Below is a small trained network, with its code and all its weights. Each question gives an input and a target symbol and asks what happens when units are switched off, that is, made to give their printed mean instead of their output.

import numpy as np


def w(rows, s, z=0):
    codes = np.array(rows[::2]) - 128.0
    scale = np.full(codes.shape[1], s)
    scale[-1] = z or s
    return codes * scale


def norm(h):
    return h / np.sqrt((h * h).mean(-1, keepdims=True) + 1e-5)


def f(y):
    return np.maximum(y, 0)


def softmax(a):
    e = np.exp(a - a.max(-1, keepdims=True))
    return e / e.sum(-1, keepdims=True)


def log_softmax(a):
    a = a - a.max(-1, keepdims=True)
    return a - np.log(np.exp(a).sum(-1, keepdims=True))


def net(x, mask):
    ids = ['βζηθμτφ'.index(c) for c in x.split()]
    T = len(ids)
    res = E[ids] + P[:T]
    u = 0
    for l in range(3):
        q, k, v = (norm(res) @ M[l].T for M in (Q, K, V))
        z = softmax(np.where(np.tri(T) > 0, q @ k.T / 2**0.5, -1e9)) @ v
        res = res + np.where(mask[u], z, O[l][:, -1]) @ O[l][:, :-1]
        u += 1
        y = f(norm(res) @ A[l][:, :-1].T + A[l][:, -1])
        res = res + np.where(mask[u : u + 4], y, B[l][:, -1]) @ B[l][:, :-1]
        u += 4
    return log_softmax(norm(res)[-1] @ U[:, :-1].T + U[:, -1])


Q, K, V, O, A, B = {}, {}, {}, {}, {}, {}
E = w([
[91,58,136,155,151,71,58,133,143,110,2,112],'β',
[135,131,191,147,136,192,126,126,129,109,62,104],'ζ',
[108,65,127,143,124,178,139,100,108,76,43,67],'η',
[164,134,126,112,170,63,178,139,122,81,78,205],'θ',
[116,179,122,156,111,130,141,158,122,123,66,99],'μ',
[149,165,172,89,149,138,136,149,163,113,182,107],'τ',
[61,158,93,118,168,136,76,123,101,104,97,177],'φ',
],0.019)
P = w([
[198,88,106,64,170,156,159,190,221,141,90,136],'0',
[63,50,198,55,239,168,214,151,33,163,110,52],'1',
[192,135,109,108,162,148,128,158,198,121,92,143],'2',
[67,104,215,52,139,148,250,127,46,180,93,97],'3',
[176,162,103,122,115,137,93,123,178,107,99,152],'4',
[101,156,233,49,171,146,203,119,35,182,117,85],'5',
[138,203,109,154,72,121,72,82,172,81,121,168],'6',
[90,153,240,99,165,157,167,151,68,220,102,118],'7',
[150,160,157,176,60,148,63,120,192,83,122,215],'8',
],0.011)
Q[0] = w([
[95,197,254,102,134,171,188,125,38,103,2,148],'0.h1',
[139,89,94,155,51,78,140,126,84,248,188,98],'0.h1',
],0.0078)
K[0] = w([
[82,144,141,215,2,118,125,102,136,40,106,196],'0.h1',
[82,136,111,94,175,102,170,141,80,194,109,56],'0.h1',
],0.0095)
V[0] = w([
[108,3,169,97,127,123,149,8,94,60,99,103],'0.h1',
[176,72,114,39,179,169,112,34,90,120,214,129],'0.h1',
],0.0064)
O[0] = w([
[143,138,150,174,144,150,160,12,61,198,53,183,169],'0.h1',
[89,183,202,200,123,84,138,145,127,153,190,233,3],'0.h1',
],0.011,0.0065)
A[0] = w([
[83,166,112,60,188,103,93,137,104,165,171,173,234],'0.n1',
[187,160,151,193,53,130,94,147,137,61,212,115,3],'0.n2',
[135,180,177,139,148,68,160,165,57,254,178,151,45],'0.n3',
[208,131,93,82,91,184,143,131,222,48,122,120,81],'0.n4',
],0.0086,0.0031)
B[0] = w([
[89,89,148,67,187,86,191,154,205,199,149,129,162],'0.n1',
[210,124,116,113,83,59,100,130,179,222,196,142,142],'0.n2',
[71,183,85,59,230,148,133,84,125,103,1,121,142],'0.n3',
[131,254,115,212,162,107,185,83,31,162,94,165,255],'0.n4',
],0.0087,0.0083)
Q[1] = w([
[216,137,120,102,120,129,136,85,193,108,45,110],'1.h1',
[255,168,123,200,7,78,98,111,246,79,171,171],'1.h1',
],0.0078)
K[1] = w([
[202,111,144,137,66,156,37,102,122,128,101,19],'1.h1',
[170,9,203,58,215,191,242,254,110,126,107,73],'1.h1',
],0.0082)
V[1] = w([
[159,74,216,136,3,106,152,109,165,73,73,17],'1.h1',
[71,146,101,110,170,183,137,112,148,57,46,140],'1.h1',
],0.0054)
O[1] = w([
[109,179,124,132,247,126,69,130,123,178,200,122,126],'1.h1',
[92,127,153,23,53,193,82,135,187,137,187,164,253],'1.h1',
],0.011,0.0078)
A[1] = w([
[138,194,44,185,11,100,189,198,199,170,254,118,138],'1.n1',
[43,3,147,81,112,234,135,77,27,158,149,88,62],'1.n2',
[183,88,189,196,41,66,167,187,176,186,204,204,2],'1.n3',
[110,112,110,143,87,44,81,204,233,31,210,186,36],'1.n4',
],0.0062,0.0056)
B[1] = w([
[54,154,174,90,129,149,20,129,91,186,255,137,159],'1.n1',
[201,174,117,124,108,79,143,143,81,171,244,163,255],'1.n2',
[164,219,172,20,136,125,84,74,126,205,209,85,138],'1.n3',
[165,61,162,49,66,87,124,77,205,189,64,149,138],'1.n4',
],0.01,0.0076)
Q[2] = w([
[168,121,89,176,176,145,26,91,143,114,140,155],'2.h1',
[86,128,182,2,146,178,170,120,35,212,81,82],'2.h1',
],0.0089)
K[2] = w([
[198,86,147,108,143,143,203,132,105,217,131,64],'2.h1',
[86,221,45,217,31,114,2,33,124,128,135,147],'2.h1',
],0.0081)
V[2] = w([
[55,73,113,42,97,72,68,179,168,156,139,196],'2.h1',
[242,141,59,2,176,5,146,144,110,92,121,214],'2.h1',
],0.0062)
O[2] = w([
[214,145,72,164,129,191,167,176,172,107,57,246,3],'2.h1',
[75,31,100,179,150,184,7,84,155,150,1,55,190],'2.h1',
],0.0077,0.0049)
A[2] = w([
[166,162,76,165,112,66,142,88,62,69,111,193,62],'2.n1',
[172,134,81,233,187,58,214,141,105,86,51,129,134],'2.n2',
[157,122,63,159,20,160,104,37,179,146,162,166,54],'2.n3',
[146,47,114,117,1,177,144,186,186,46,133,246,2],'2.n4',
],0.0098,0.0056)
B[2] = w([
[204,155,171,135,164,133,191,170,216,128,29,91,194],'2.n1',
[205,179,65,204,145,56,230,175,84,135,108,122,247],'2.n2',
[210,79,77,106,128,171,83,156,132,101,150,176,231],'2.n3',
[74,148,114,149,108,214,85,195,48,111,104,245,253],'2.n4',
],0.012,0.003)
U = w([
[234,82,58,90,135,226,136,79,123,191,178,138,1],'β',
[137,88,185,130,46,50,110,159,125,131,244,130,244],'ζ',
[43,157,184,176,131,172,155,24,80,180,115,139,48],'η',
[106,30,171,159,77,153,99,82,254,163,91,84,192],'θ',
[145,110,66,94,125,192,115,160,145,56,183,45,82],'μ',
[169,91,115,211,142,101,173,129,145,129,147,119,235],'τ',
[103,108,142,122,68,167,101,177,85,95,133,195,100],'φ',
],0.0067,0.0053)

Each question gives the input, a string of symbols that net reads in full, and the target symbol t.
The units are the heads (2 rows each of Q, K, V and O) and the neurons (one row each of A and B). Each row of codes is followed by its name. A weight is (code - 128) times the scale printed after its matrix; where a second scale follows, it is the last column's (O, A, B and U).
mask holds one flag per unit, layer by layer, with each layer's heads first. A switched-off unit (its flag False) gives its mean, the last column of its rows in O or B, instead of its output. The means were averaged over made-up inputs and are rounded, as every weight is.
A unit's drop is (log p(t) with every unit on - log p(t) with that unit switched off) / (log p(t) with every unit on - log p(t) with every unit switched off).
The circuit of an input: a set's keep is (log p(t) with only the set's units on - log p(t) with every unit switched off) / (log p(t) with every unit on - log p(t) with every unit switched off). Starting from the 12 units with the biggest drops (on a tie, the unit counted first), units are removed one at a time, each time the one whose removal leaves the highest keep (on an exact tie, the one counted first), for as long as the keep stays at least 0.8.
units of the circuit, in order: the units of the circuit, biggest drop first
unit that matters most: the unit with the biggest drop
top k neurons: the k neurons with the biggest drops, biggest first
top k neurons in layer l: the k neurons of layer l with the biggest drops, biggest first
drop when u is switched off: that unit's drop, to one decimal
input β θ ζ φ, target ζ: units of the circuit, in order => 0.n4, 1.n2, 2.h1
input β ζ τ ζ φ μ β φ, target β: unit that matters most => 0.n1
input β β θ θ, target θ: units of the circuit, in order => 2.h1, 0.n4
input φ θ ζ ζ, target ζ: top 2 neurons => 0.n1, 1.n2
input β β φ η τ β ζ β, target ζ: units of the circuit, in order => 2.h1, 1.n2, 0.n4
input β ζ ζ ζ φ ζ, target φ: units of the circuit, in order => 2.n4, 1.h1, 0.h1
input ζ μ β ζ, target β: units of the circuit, in order => 1.n2, 2.h1, 0.n4
input φ ζ η μ ζ ζ η, target β: units of the circuit, in order => 0.h1, 2.n3, 0.n4
input φ μ ζ τ τ ζ, target τ: units of the circuit, in order => 1.h1, 0.h1, 0.n2, 2.n2
input β μ β τ, target β: top 2 neurons => 0.n4, 1.n2
input η τ τ η η ζ ζ μ, target ζ: units of the circuit, in order => 2.h1, 0.n4
input ζ η μ τ β θ, target β: units of the circuit, in order => 0.h1, 2.h1, 1.h1
input ζ ζ ζ η τ φ, target τ: units of the circuit, in order => 0.h1, 1.h1, 0.n2, 2.n2
input η μ ζ ζ μ η, target μ: units of the circuit, in order => 0.h1
input η φ φ, target φ: top 2 neurons => 2.n4, 0.n4
input β τ τ ζ, target τ: top 3 neurons => 0.n2, 0.n4, 2.n2
input τ φ τ μ ζ τ β μ η, target β: top 2 neurons in layer 2 => 2.n3, 2.n4
input η η μ θ ζ ζ β η θ, target τ: top 3 neurons => 0.n4, 2.n2, 2.n1
input ζ η τ β ζ ζ, target ζ: top 3 neurons => 1.n2, 0.n4, 0.n1
input φ τ φ θ τ η, target τ: unit that matters most => 1.h1
input τ μ η β η ζ η θ, target η: drop when 2.n2 is switched off => 0.0
input ζ τ ζ β β μ, target β: drop when 0.n4 is switched off => 0.4
